Below is a small trained network, with its code and all its weights. Each question gives an input and a class and asks what happens when units are switched off, that is, made to give their printed mean instead of their output.

import numpy as np


def w(rows, s, z=0):
    codes = np.array(rows[::2]) - 128.0
    scale = np.full(codes.shape[1], s)
    scale[-1] = z or s
    return codes * scale


def norm(h):
    return h / np.sqrt((h * h).mean(-1, keepdims=True) + 1e-5)


def f(y):
    return np.maximum(y, 0)


def log_softmax(a):
    a = a - a.max(-1, keepdims=True)
    return a - np.log(np.exp(a).sum(-1, keepdims=True))


def net(x, mask):
    res = np.array(x, float).reshape(1, 5) / 4 @ E
    u = 0
    for l in range(2):
        y = f(norm(res) @ A[l][:, :-1].T + A[l][:, -1])
        res = res + np.where(mask[u : u + 3], y, B[l][:, -1]) @ B[l][:, :-1]
        u += 3
    return log_softmax(norm(res)[-1] @ U[:, :-1].T + U[:, -1])


A, B = {}, {}
E = w([
[65,139,98,134,227,39,123,84,105,179,137,94],'x0',
[171,51,94,227,135,30,106,197,103,237,1,223],'x1',
[117,132,25,121,109,191,115,52,126,186,176,242],'x2',
[109,64,90,225,153,120,113,225,191,66,229,143],'x3',
[131,133,127,121,105,111,219,142,144,164,135,108],'x4',
],0.0095)
A[0] = w([
[184,134,143,122,31,187,142,167,151,88,104,164,2],'L0N0',
[159,150,121,136,119,170,3,129,113,66,92,159,39],'L0N1',
[153,126,118,121,72,140,243,157,159,161,140,136,46],'L0N2',
],0.023,0.0067)
B[0] = w([
[141,245,44,214,185,69,127,118,91,123,110,78,254],'L0N0',
[166,75,176,102,103,114,95,111,156,167,215,30,217],'L0N1',
[188,79,194,45,113,122,70,130,167,160,235,49,218],'L0N2',
],0.013)
A[1] = w([
[177,144,211,128,64,130,139,215,98,6,3,59,83],'L1N0',
[220,219,98,138,64,191,103,138,165,85,155,54,254],'L1N1',
[225,207,161,88,32,192,120,86,75,159,2,108,60],'L1N2',
],0.016,0.0071)
B[1] = w([
[179,92,29,99,123,190,139,60,103,214,213,177,158],'L1N0',
[80,85,146,122,126,159,164,128,129,141,53,209,254],'L1N1',
[49,110,146,252,147,131,66,215,224,80,176,143,158],'L1N2',
],0.012,0.026)
U = w([
[93,85,139,108,134,146,155,114,143,145,83,165,254],'0',
[74,233,71,141,202,63,132,77,120,151,147,63,123],'1',
[143,135,225,74,72,149,80,108,163,141,185,18,111],'2',
[94,90,142,174,115,170,147,186,176,103,159,157,119],'3',
[128,113,95,108,90,182,139,68,131,182,142,177,126],'4',
[143,157,164,103,99,107,133,95,120,115,120,138,78],'5',
[185,197,131,87,1,96,128,117,58,30,100,123,49],'6',
[152,209,156,98,33,132,124,176,28,23,105,152,60],'7',
],0.012,0.0081)

Each question gives the input, the list of numbers given to net, and the class t.
The units are the neurons (one row each of A and B). Each row of codes is followed by its name. A weight is (code - 128) times the scale printed after its matrix; where a second scale follows, it is the last column's (A, B and U).
mask holds one flag per neuron, layer by layer. A switched-off neuron (its flag False) gives its mean, the last column of its row in B, instead of its output. The means were averaged over made-up inputs and are rounded, as every weight is.
A unit's drop is (log p(t) with every unit on - log p(t) with that unit switched off) / (log p(t) with every unit on - log p(t) with every unit switched off).
The circuit of an input: a set's keep is (log p(t) with only the set's units on - log p(t) with every unit switched off) / (log p(t) with every unit on - log p(t) with every unit switched off). Starting from all 6 units, units are removed one at a time, each time the one whose removal leaves the highest keep (on an exact tie, the one counted first), for as long as the keep stays at least 0.8.
units of the circuit, in order: the units of the circuit, biggest drop first
unit that matters most: the unit with the biggest drop
k most important neurons: the k neurons with the biggest drops, biggest first
top k neurons in layer l: the k neurons of layer l with the biggest drops, biggest first
input [1,1,-3,-6,5], class 3: 2 most important neurons -> (L1N2; L0N1)
input [-5,-8,-2,6,4], class 0: 3 most important neurons -> (L1N1; L1N2; L0N1)
input [3,1,-8,4,-1], class 4: top neuron in layer 0 -> (L0N0)
input [1,6,-1,8,-8], class 2: top 2 neurons in layer 1 -> (L1N1; L1N2)
input [-2,-7,-5,4,-6], class 0: 3 most important neurons -> (L1N1; L0N2; L1N2)
input [6,-4,1,-7,-2], class 3: units of the circuit, in order -> (L1N2; L0N0; L0N2; L0N1)
input [7,-5,-8,3,1], class 4: units of the circuit, in order -> (L0N0; L1N0; L0N2; L0N1)
input [-6,-1,5,-4,6], class 1: 2 most important neurons -> (L0N0; L0N1)
input [-8,7,7,4,-3], class 1: 2 most important neurons -> (L0N0; L1N0)
input [2,5,-7,1,1], class 4: 2 most important neurons -> (L1N0; L0N0)
input [-6,-6,-3,-7,0], class 3: 2 most important neurons -> (L1N2; L1N1)
input [-6,-7,-3,3,-5], class 0: 2 most important neurons -> (L1N1; L0N2)
input [-2,-1,-6,7,-7], class 2: 3 most important neurons -> (L0N1; L0N0; L1N2)
input [6,-8,-3,0,5], class 0: units of the circuit, in order -> (L0N0; L0N2)
input [3,6,-7,-1,7], class 2: unit that matters most -> L1N1
input [-2,4,-7,4,6], class 4: 2 most important neurons -> (L1N0; L0N1)
input [-8,-4,7,-8,-7], class 1: top 2 neurons in layer 0 -> (L0N0; L0N2)
input [5,1,-8,6,0], class 4: top 2 neurons in layer 1 -> (L1N0; L1N2)
input [2,-5,7,-1,-7], class 2: top 2 neurons in layer 0 -> (L0N1; L0N0)
input [-5,3,0,-6,-8], class 2: unit that matters most -> L0N1
